Each row has two labels, one from each of two sets.
[ 14   1  14   1 -16   2   6   2   2  13   7  10  -1   5  -4   8   6   1
  -5   7 -11  -2   3  17   2 -10   3  -7  -1  -3   7  -3  12  -4   1   4
 -14 -29   1  -9  -4   8 -10  -3  -1  -2   7   8   6] : <60>/BC
[ 18  -6   0   1 -17  -9  -4   4 -23 -16  10   7  -2  -5   2  -2  32  23
  -2  11   0  17   5   5  -8  -8   4   7   0  -2   8  -4   4 -22 -29  -1
 -13 -48   1  -6   4 -16  -2  -2  14  -9 -24  -2  -3] : <53>/QM
[ 10  -3 -15 -12  -6 -15  -5 -11  -9 -10   5   1   6  -7  16   9   9   9
  -8   0   9   3  -3  -2  -4  -5  -1   8  13   5   4 -10  -6  -8 -23   0
  -8 -48   6   4  11  -7   3  -2  10  -7 -12  -9  -4] : <57>/ZS
[  1   1 -10   4   9   5  17   9  12   1  -1 -15  -8  -1   1  16   1   6
  -2  -8  -9   6   3  -4  -5  -9  -3  -6  -8  -2   5 -19   8 -10  -6   6
   4 -13  -2  -1   4  -2  -2 -11   4   0  -5   7  -4] : <59>/ZS
[ 14  -9  -1   5   8  -3 -16   3  -4 -11   5   1   8  -3  27   8  16   8
 -16   2   0   4  -7  -8   8 -13  10   6  12  -3  10 -11  -9 -24 -38   7
   1 -48   4  -1   6 -15  -9  -5   8 -17 -11  -9  -3] : <57>/ZS
[ 13   1   2 -12   1  -4  -3  -4   6  -9  13   4   1   4  11  14  -2  -1
   0   4   3   1   4  10  -6 -13  -2   2  -7  10   4  -8   6 -10   2   1
  -9 -40   2   1   3   5  -3   0   1  -5   3  -4  -7] : <57>/CZ
[  2   4  -4  -9  -2  -5   1 -11   2  -9  -1  -1   3   4   3   5   6   2
  -5   9   6  11   4   0  -5   2  -2  12   3   6  18  -1  -7  -2  -7  -5
 -18 -39 -11   3   3  -3   0  13   5  -5  -6  -4  -5] : <57>/BC
[ 14  -3  -9  21 -16 -13  -6  10  -5   8   3   6 -18  -5  19  21  21   2
  -1 -15  -9   0 -15  -5 -15  -4  -4 -10  -2 -14   3 -18   5 -23 -28  13
  -9 -30  12  -4  13 -22  -2 -19   2  -3   2   8   0] : <59>/ZS
[ 33   5   0   3  11   9  11   2  33  24  -7   4  -8   4  -9  29 -13   2
   3 -17 -10   2   0  13 -13 -13 -10 -11 -15 -12   8 -14  16  -1  17  16
  -6  -2  -6  -2  -6   5  -7 -10  -1   2  32  11   5] : <57>/ZS
[ 12  -5  -2  13  20  10  -6  13  -5  -2  -1   4 -11  -8   7  10  17   3
  -6  -5  -8  22   3  -1   2 -11   0   3   0  -6   8 -15  -7 -29 -10  11
   1 -22  -1  -8   7  -4   0  -3  11 -11 -11  -7  -1] : <59>/ZS
[ 14  -1  -4   6  10   2   5  12   7  -3  -5   3  -9  -5   7  23  -1   7
   0 -19  -6  10  -1 -24  -5  -9   0  -2  -4   1   4 -12  10 -17  -6  12
   1 -13  -6   1  -4  -2   0   0   4  -7  -1   1  -3] : <59>/QZ
[ 13  12   2 -14  26   3   1   0  13   2  -2   7  -3  -5  -5  16  -9   4
  -3 -15  -8  10  13   8  -6 -14  -4  -1 -10   6   3 -11   0  -7  12   9
  -3 -19 -15 -38   2   2   2   2   1  -7  28   4  -3] : <57>/QZ
[  2   6   5  -6  -3  -9 -48 -13  13  -7   0  -5   4  -2  -5   6  -3   0
  -6  -3  -1   6   2  -1  -4  -5  -1   1   2  -1   5   2  -7   6   7  -7
  -9 -20  -3   1   0   0   6  11  -1   3   6   1  -2] : <57>/BC
[  8   9   5   1  -8 -10   5 -11  -5   4   3   4  -5 -10  -3  10   7   4
  -8  -4   3  10   2  10  -2  -9  -1   0  -3  -8  10  -6  -1 -11  -2   4
 -18 -26  -4  -5  -3  -9   0  -4   0   6  22  13  -3] : <57>/BC
[  4  -2  -6  -6   2  -5  -2  -3   3  -6  -7  -1   8  -6   9   6  -1  -8
   2 -12   5  -1  -1  -4   0  -1  -1  -2   3  -3   2   0  -3 -13  -8   3
   0 -24   4  -8   4  -5   2   4   4  -4   6   0  -1] : <57>/ZS
[ 15   3 -18 -25 -17 -25 -12 -17  18 -26  -1  -5  20  17  12  16 -20   6
   7  10   1 -19   6 -14   1   1 -18  -5 -11  20  -7   0  -2  12 -10 -15
 -13 -48   4   5   7 -16  14   9   9   8 -24 -14  -4] : <57>/ZS
[ 11  -7  -3  -2 -21   2  -1   5   8  -4   2  -4  -8   2  -4   4   1   1
  -4  17  -1   0   7 -10   6   0  -1   3  -4   5  -4  -7   0  10  -9   5
  -8 -30  -6   3   3   8 -12  -3   1  -5 -16  -6  -4] : <60>/QM
[  8   4   5  -3  -7  -3  11  -7  -6  12   7   7  -3  -7  -5  16  -3  -5
  -5 -12   2   7  -2  14  -9  -8  -2  -5  -4  -8   7  -1   5  -8   8   5
 -16 -17  -2  -2  -2   7  -1   5   4   3  26  17  -2] : <57>/BC
[ 15  -2  -2  -6  -5   0  -7   2   4  -2   5   6  -7   1  19   4   6  12
  -7  -7  -7  -2  -4   0  -2  -2   4   1   2  -5  -1 -13   0 -16 -22  12
  -7 -48   6  -2   2  -5  -6 -12   9  -9 -10  -4   5] : <60>/ZS
[  7  -5   0   7   0   2  -4   7  -2  -5   1  -3  -2 -19   5  18  13   4
   4  -8   7  18  -4   3  -2  -9   3   2  -1   1   2 -15   2 -18 -11   8
   5 -29  -2  -5   2  -6  -6  -5   8 -10  -5   4  -6] : <59>/ZS
[  9   3  -1  13  -8   3  11   5   0   6  -4  -7  -2  -4  -5  10  17  -1
  -2  -4  -6  13 -12  12  -5 -13   1  -8   3  -3   2  -6   5 -14   5   4
  -4  -1  -2  -5  -5   5  -5  -1   3  -2  -4  16  -1] : <59>/BC
[ 12  -2   9   3 -15   6  -5   8  -5  -4   9  -1  -5  -8   8  -7  20   2
  -7  17  -9   0  -3  -4  10   2  12   3  11  -3  -4  -9  -1 -13 -20  -1
  -1 -46   4  -8  -1   2 -19  -7   6 -13 -32  -9  -2] : <60>/QM
[  3  10  -9   1  11   1   3   5  10  -5  -3  -5   0  -2   2   7   0  -2
   2  -5  -6   3   6   0  -2  -3  -3  -1   0   6  -3  -5   2  -6  -5   7
   6  -6  -3   0   4 -14   0  -3   3  -1 -20  -6  -4] : <59>/ZS
[ 22  -4  -5 -11  -9 -15 -10  -1  -9  -1  10   3  -3  -5  24  16   6   1
  -3 -12  -5  -7 -15   2  -7 -11  14  -2   5  -1   0 -13  15 -19 -25  10
  -8 -48  10  -5   7 -10   0 -13   3  -3   4  -1  -1] : <57>/ZS
[ 17  -4   7  -3 -19 -14  -8 -12 -19   0  14  -5  -6 -16  20  14  32  -2
  -4  -3   4  11 -16   0   1 -16  11   1  11   4  13  -8   1 -32 -25   4
 -10 -48   9 -10   4  -1  -4   2   8  -2   1  12   0] : <57>/BC
[ 17  -5   1  -6  -3   7  -3  -1  -5  -1   7   4  -2  -5  17  10  -5   3
  -1  -6  -8  -5 -13   4  -5  -7   5  -1   4   0   1 -12  -2 -12 -25  12
  -6 -35   5   0  -2  -7  -3  -8   7  -2   8   4  -1] : <57>/ZS
[ 12  -2 -10   8  -1  -3  -3   4 -11   0   7  -5   1  -8  14   3  23   5
  -5 -11  -4  10  -8  -8  -1  -6   1  -1   7  -1  -1 -11   2 -20 -17   9
   5 -29   6  -3   5 -10   3  -6   5 -17 -17  20  -9] : <59>/ZS
[ 18  -3 -10  -8   3   0  -8  -3  -6  -5   3   1   6  -6  22  11   2   6
  -7  -1   0  12   2  -1  -2 -18 -13 -10   7   6  21 -10  -3 -15 -24   2
   1 -48   5   1   4 -10  -2  -5   5 -11 -11  -4  -6] : <57>/QZ
[ -9  -5 -15 -23 -11  -2  -1 -18  14 -34  -1  -7  17  24 -20 -17 -16   3
   2  41  15 -19  37 -16  12  12 -18   3   4  27  -4  12   0  33  14 -26
  -5 -14  -1   4  10   0  10  15  10   0 -48 -29  -6] : <60>/BC
[ 14   3  14   0  -3  -1  -6   0  -2   4   3   4  -5 -11  -2  -2  24   0
  -6   7  -9  19  -4   9  -3  -7  11   0  11  -7   1  -5  -2 -27 -16   4
 -10 -40   6  -7   4  -4  -8  -1   6  -6   3   7  -7] : <57>/QM
[ 17  -2   4   9  -4  -4 -11  17   0   0   6   1 -11  -4   8  11  13   9
  -9   0  -4   9  -2  -2 -16  -6  -1   1   0  -3  26 -21  -4 -16 -16  10
  -5 -35  -9  -4   5 -11  -4   2  10  -2  -7   8  -2] : <53>/ZS

Each row has two labels, one from each of two sets.
[  0 -11  -7   5   2   8   4   0  -2   2  -5   3   6   1   2  -3   2 -10
 -13   2   8  -5   0   7   0   4   9   0   2  -3   8  16  -1 -15  -2   1
   1   0   2 -11   1   1  -3   1  -3 -13   5   3  -6] : <68>/E
[ -5 -23  -3  -2  -6   1   3  11   0   1  -4   7  -3  -5  -2   0   2   0
  -7  -1   5  -7   4   1  -1   2   9   0   3   4 -34   6   1 -14   3   1
   3   1   9   0   0   1   4   1  -1  -5   2   2   5] : <68>/X
[ -5  19  -2  -5  -2 -19   0  12 -15   5   4   5   1  -2   5  12   7   5
   8   3  12  -3   5  -6  -4   6  -2   0   1  -9 -10 -22   4   4  14   0
  -2   2  -2  -2   1  -1   0   4   2   1 -14   7  -2] : <70>/R
[  9 -16   1  10  -2  22   8  -5   3  -6   0   0   4   0   0   1  -1  -7
 -11  -2  -2   0  -1   5   2   0   6   0   0  -7  18  21   5   2  -3   1
   2   3  -1 -10   2  -2  -2   0  -3  -4  -3   6  -3] : <68>/B
[ -5  -5 -17  -3   3 -18  -4   0 -13   2   7  -6   3   7  -2   3  -5  -6
   5  17   2   0  -1 -13   2   6  -1 -16   0   2   6  -8 -10  12   0   3
   9   0  -2   0  -3   0   3  -3   7   3  -1  10   1] : <70>/R
[  1 -14   1   7   4   0   0  -6  -2  -3   0  -4   2   8   0  -4  -1  -5
  -4   0   0   6  -2   1   0   5   7  -9   1  -5  10   3  -9 -10   5  -5
   3   5   2  -9   1   6  -2   1   4   6 -11   7  -2] : <68>/E
[ -2 -17   1   7   0  31   3 -13  -6  -2  -1   9   0  -5  -1  10  -2  -7
 -38   2   1   4   0   4  -5  -2  -3  -4   1  -3  16  11   2  21  -3  -3
  -1  -4   1  -3   1  -1  -4   2   0   0  -4   6  -1] : <70>/B
[-10   0 -14   2  -1   3   4  -4   3   5   1   3   1  -3   5  -6   7  -4
 -12   8   6   6  -6  -3  -4  -5  -1  -4   1   5  19   1   0   4  -4  -3
   2  -6   2  -1  -3  -6  -9  -4   1   1  17   0   0] : <70>/E
[ -5 -25  -3   4  -4  15   1  -8  -8   4  -4   1   2  -4  -2  -2   2   1
  -2  -2   2   3  18   4  -3  -5  -3   2   7   1  14  -3  -3  10  -2   2
  -1 -10  -3   6  -3   4  -5   2  -3   4   1   1  -5] : <70>/D
[  4 -17   3   5   2  10  -2  -7  -1  -7  -1   1   0   0   0  -6  -2  -6
  -6   1   0  -2   0   1   0  -2   1  -3  -1  -1  19  14  -1  14  -3  -3
  -2   1  -3   0   2  -2   0  -2   0   0 -11   4  -2] : <68>/B
[ -2 -10 -12   2  -1   4   5 -13  -4  -1  -2  -2   1   3   2   1   1  -3
 -11  -2   1   7  -2  -5  -5  -1   8  -8   3  -1  16  -1  -6   6  -4  -4
   7  -4   1  -2  -3   1   0  -4   5  -4   6  38  -1] : <70>/E
[  2 -12  -1  -2 -11  -1  -2  -3   2  -5   2  -2  -1  -9  -1   0   1   2
   8   0   2  -4   2  -5   0  -7  -7  -9 -12   0 -14  -3  -1  27   1  -5
   0  -4  -3  10  -3  -4   5  -3   9   0  -8   3   1] : <70>/D
[  3 -10  15   4 -10  11   6  -3  12 -11  -5   2   2   0   3  -6   0   9
  -7  -8   5  -4   1  12  -2  -6   6  12   2  -5  -3   0   4  -5   0   2
   0   2  -8  -4   2   6   3   2  -2   1 -18  -3  -4] : <68>/D
[ -5 -20 -10   6  -1  17   4 -11  -2   6  -2  -1   1  -2   4   0   4  -5
 -11  -1   3   3   1   0  -5  -2  -1  -1   6  -2  19   4  -8   9  -4   0
   2  -6   4   7  -4   2  -5  -3   2   1  10   7   0] : <70>/B
[ -6 -14  -6   2   0   6   2  -1 -11   2  -2   1   1   0   1  -1   1  -3
  -3   3   5   0  -1   6   1   3   5  -1   3   1   5   1 -14  -7  -1  -1
   6  -3   4   3  -3   4   3   2  -3   0  -2  -2  -2] : <70>/E
[ -9 -14 -21   9  -4  -2  -3  -9  -9   7   2   0   2   4  -4  -1   4  -8
  -5   8  -7   6  -1 -15   2 -18   1 -22   6   0  27  -9  -8   9   1  -9
  10  -2  -9   6  -5   3  -8  -6   2   6  10   8   6] : <70>/E
[ -1 -18 -10   9   1  15   6 -11  -4   2   1   0  -4  -1   1  11  -3  -7
  -9   4  -2  -1  -1  -3   2  -2  -8  -6  -1  -6  12   8   2  25  -6  -6
   2   0   4  -1   5  -1  -5  -2  -4   0  -1   4   1] : <70>/B
[-11  -8 -21   9  -3  -6   1  -6  -7   6  10  -1   6  -1   1  -1   0 -10
 -14   7   3   0  -3  -3  -3   1   3 -10   6   7   1   1  -6  -4   3   0
  13  -6   3  -3  -2  -3   1  -2   3   2  22   9   3] : <70>/E
[ -4 -12 -11   1   1   4   4  -7  -6  -1   2  -4  -2  -5   0   1   0  -3
  -7   5   4  -1   1  -7   5  -1  -1 -10  -2   0  11   4  -5  21  -5  -3
   4  -3   1  -1  -3   0  -2  -2   7   2   4  10  -1] : <70>/B
[ -2 -13  -2   5  -8   1   4   4  -4   0  -1   2  -4  -8   1   0   2  -5
  -1   0   6  -1  -7  -2 -10  -1   3  -8   4   1 -21   4   1   5   3   1
  -1   0   0   1  -2   4   6   3  -8  -1  -9   4   1] : <68>/D
[  0 -16  -5   3  -3  -1   2   0   0  -1  -3   3   1  -7  -1  -5  -3  -1
  -3  -4   6  -3   0   4   0   4   8  -3  -2   3 -32  10   1 -21   1   0
  -1  -1   5  -3   6   3   7   4  -2  -1  -3  -2   3] : <68>/B
[  6  10   0   9   4  -4  -4   9  -3  -2  -3   0   4   4  -1   0  -4  -6
  -3   0   8  -4   3   7  -1  -5  10   2   0  -7  16   3  -1 -19   4  -2
   1   3   2 -12   1   4  -2   0  -1   1  -9   7  -7] : <68>/R
[  3  -5  -2  -3   5  -6   1   8   1   6   2  -4  10   1   0   1  -2  -2
   2   0   1  -3  -2   7   2   3   4  -2   0   3 -13   9  -7  -5   3   7
  -7 -11   3  -4  -1   1   2   5   5  -4  -3  -6  -9] : <68>/R
[  5  -4  -4  -2   8  -4   3   1  -6  -2   6  -1   4   6  -1   3  -4 -10
   0   7   3  -5  -3   0   3  12   9  -3  -1  -2   3  19   0 -12   1   6
  14   5  -1 -21   2   0   8  -4   2  -4  -8   6  -5] : <68>/R
[  8  16   8   1   6  -2   4  12   0   0  -4  -3   3   1   0   0   1   3
  -2  -3   4  -6   7   7  -6   1  -1   6   1  -4  17 -12  -2  -9  -4   2
  -2   0   4  -5   3  -1   3  -4   1   0  -8   1 -11] : <68>/R
[ -1 -26  -4   9  -3   6   7 -10  -7  -4   3   1   1  -5  -2  -4   1  -7
  -7   2   0   0  -2 -17   1   7   4  -9   4  -6   0  18   1 -14   3  -5
   4   4   0  -2   0  -1   0  -3  -3  -1  -6   5   2] : <68>/E
[  2 -19  10   5  -6   5  -3  -4   5  -5  -1   1  -5  -2   2  -7  -1  -1
   3  -7  -7   3  -3   5   2  -9   7  -7   3  -4  -5  14   2  -4  -6  -4
   2   2   0   2  -3  -2   2  -7  -3  -2 -15  -1   1] : <68>/D
[  0  -3  -2   7  -1   5   4   2  -4  -2   1   0   2  -5  -1  -1   0   1
 -12   2  10  -3  -9  10   0   0   7  -3  -5  -1  -8  15   2 -15   0   2
  -2   0   4 -13   1   8  -6   0  -4  -4  -2   2  -5] : <68>/E
[ 4  9 12  1 -3 -4  3  4  0  1 -4 -3  1 -3 -3 -3 -5  2 -5 -3  5 -1  2  5
 -3 -1  2  7  0 -5  5  6  0  2 -3 -4 -3 -3  5 -4  0  0 -2  6  8 -2  0 -3
 -9] : <68>/R
[  7 -31   0   6   6   8   0  -6  -2  -1  -2   0   4   3   2  -5  -2  -2
  -6   0  -4  -4   1   2 -31   2  13   1   4  -2   4  11   0 -17   4   4
   4   4   4 -10   1   2   4   0  -5  -5  -7  -1  -2] : <68>/E
[ -9 -12 -15   0  -4   2  -1  -7  -3   0   3   3  -4  -1   2   8  -2  -5
  -3   5  -6  -1   0 -12   6  -7  -9 -12   3  -1   0   1  -4  24   0  -5
   1  -7  -1   4  -4   1  -2  -3   2   0   0   2   8] : <70>/B

Each row has two labels, one from each of two sets.
[-11   1  -6  -2   4   6   1   5   1   2   2   6   2  -2  -1  -3   3  11
  -1  -7   2   0   2  -4   1   1  -2 -11   0 -22   4  -7   0  10   0  -2
   2  -8  -2  -1  -2   4   1   1   7  -1   9   6   3] : TT/BH
[  0   1   4  -3   2   3   4   6 -16   2  -5  11  -7   0  -2  14  -1  -8
  -2  -4   0   5  -2  -6   2  -1   1  20   5  21   9   0   3   2  -1   2
   2   1   0  -1  -4   8  -4  -1   6  -6   3  -6   2] : TT/HL
[-11   0  -4  -1   4   1   5   0   4   2  -4  -3   1   1  -4   8  -1   7
  -4  -4   1   8  -4  -6   6   2  -1   3   6  11  -2  -3   4   1  -2  -2
   6  13  -2   0  -5  15  -4   4   4 -16   5   4  10] : TT/RC
[ -3  -5  -8   5   1  -3   4 -16  23   2  -3 -31   2   1   4  -5   2  -2
   1  13   3   5  -6   0   6   0  -8   6   1  11  -9  -5   0 -13   3  -2
  -6  21   1   1  -3  -3   4   0   4  -4  -7   2   5] : LC/RC
[  1  -1   7  -1  -2  -1   5   7 -10   0  -4  10  -5   4  -1   3  -1  -6
   0  -6   2   7  -4  -3   0  -2   1  22   5  17   2   7   2   2  -1   1
   4   9  -1  -1  -4   3  -3   3   0 -11   0  -5   6] : TT/HL
